Here is a tiny trained network, its code and every weight. The questions are about switching its units off for an input and a class, where a switched-off unit gives its printed mean instead of its output.

import numpy as np


def w(rows, s, z=0):
    codes = np.array(rows[::2]) - 128.0
    scale = np.full(codes.shape[1], s)
    scale[-1] = z or s
    return codes * scale


def f(y):
    return np.maximum(y, 0)


def log_softmax(a):
    a = a - a.max(-1, keepdims=True)
    return a - np.log(np.exp(a).sum(-1, keepdims=True))


def net(x, mask):
    res = np.array(x, float).reshape(1, 2) / 4 @ E
    y = f(res @ A[0][:, :-1].T + A[0][:, -1])
    res = res + np.where(mask, y, B[0][:, -1]) @ B[0][:, :-1]
    return log_softmax(res[-1] @ U[:, :-1].T + U[:, -1])


A, B = {}, {}
E = w([
[182,122,254,108,148,96,115,178,135,129],'x0',
[217,121,69,169,116,19,134,160,131,124],'x1',
],0.019)
A[0] = w([
[153,136,151,122,140,36,120,97,143,128,132],'N1',
[139,132,138,159,134,134,136,115,127,132,128],'N2',
[110,130,4,119,130,146,129,119,128,107,195],'N3',
[119,125,132,150,132,115,128,118,136,123,146],'N4',
[239,122,149,116,129,11,125,160,123,124,142],'N5',
[96,130,13,133,123,142,131,129,121,149,161],'N6',
[131,126,132,160,111,141,134,156,123,131,142],'N7',
[95,125,36,128,130,119,125,97,136,132,160],'N8',
[133,127,128,135,139,104,125,133,144,130,81],'N9',
[137,125,119,116,136,133,114,125,115,107,66],'N10',
[148,128,136,134,124,105,126,133,121,136,121],'N11',
[137,114,96,88,110,138,115,173,99,127,74],'N12',
[123,126,133,131,131,142,129,134,132,126,33],'N13',
[128,116,119,151,149,109,129,119,148,120,84],'N14',
[125,112,118,128,113,115,134,131,115,148,46],'N15',
[118,133,140,166,113,131,146,139,128,142,101],'N16',
[135,126,96,122,125,121,125,120,123,132,254],'N17',
[202,132,148,133,124,47,135,144,128,136,147],'N18',
],0.022,0.0077)
B[0] = w([
[121,127,101,123,122,78,143,89,136,145,182],'N1',
[131,126,115,110,125,123,134,126,120,128,131],'N2',
[198,124,98,129,118,226,130,164,129,123,227],'N3',
[127,138,128,126,113,125,145,130,131,122,135],'N4',
[105,135,111,148,142,4,135,100,134,120,254],'N5',
[160,124,102,156,116,229,143,160,121,140,221],'N6',
[141,135,120,103,117,118,143,114,116,129,135],'N7',
[151,126,101,149,109,213,123,153,134,129,208],'N8',
[97,122,140,149,136,129,117,118,134,102,142],'N9',
[151,125,112,144,119,121,117,120,141,152,128],'N10',
[98,140,84,104,93,99,123,108,118,126,152],'N11',
[157,149,143,127,132,119,127,142,127,134,133],'N12',
[168,121,132,86,134,93,124,100,135,138,132],'N13',
[72,124,162,136,147,141,117,123,149,127,141],'N14',
[119,128,140,111,121,119,131,134,122,118,133],'N15',
[133,126,98,105,125,129,122,109,140,135,128],'N16',
[40,130,220,87,149,173,95,114,133,142,165],'N17',
[133,120,137,143,135,43,118,114,113,124,215],'N18',
],0.034,0.039)
U = w([
[34,123,254,7,163,220,134,94,91,177,254],'0',
[183,111,71,152,98,243,169,153,95,157,27],'1',
[165,112,85,182,126,71,156,117,105,135,87],'2',
],0.0068,0.0065)

Each question gives the input, the list of numbers given to net, and the class t.
The units are the neurons (one row each of A and B). Each row of codes is followed by its name. A weight is (code - 128) times the scale printed after its matrix; where a second scale follows, it is the last column's (A, B and U).
mask holds one flag per neuron, in row order. A switched-off neuron (its flag False) gives its mean, the last column of its row in B, instead of its output. The means were averaged over made-up inputs and are rounded, as every weight is.
A unit's drop is (log p(t) with every unit on - log p(t) with that unit switched off) / (log p(t) with every unit on - log p(t) with every unit switched off).
The circuit of an input: a set's keep is (log p(t) with only the set's units on - log p(t) with every unit switched off) / (log p(t) with every unit on - log p(t) with every unit switched off). Starting from the 12 units with the biggest drops (on a tie, the unit counted first), units are removed one at a time, each time the one whose removal leaves the highest keep (on an exact tie, the one counted first), for as long as the keep stays at least 0.8.
circuit, biggest first: the units of the circuit, biggest drop first
k most important neurons: the k neurons with the biggest drops, biggest first
drop of u: that unit's drop, to one decimal
input [-4,7], class 1: circuit, biggest first : [N6]
input [1,-6], class 0: circuit, biggest first : [N5, N3]
input [-4,8], class 1: 3 most important neurons : [N3, N6, N8]
input [0,-4], class 0: 3 most important neurons : [N5, N3, N6]
input [4,-2], class 2: 2 most important neurons : [N17, N3]
input [6,-6], class 0: 2 most important neurons : [N5, N3]
input [5,-3], class 0: 4 most important neurons : [N5, N3, N6, N18]
input [1,-1], class 0: drop of N10 : 0.0
input [1,-3], class 0: 4 most important neurons : [N5, N3, N6, N8]
input [6,-7], class 0: drop of N6 : 0.2
input [0,1], class 2: drop of N6 : 0.7
input [2,0], class 2: drop of N14 : 0.0
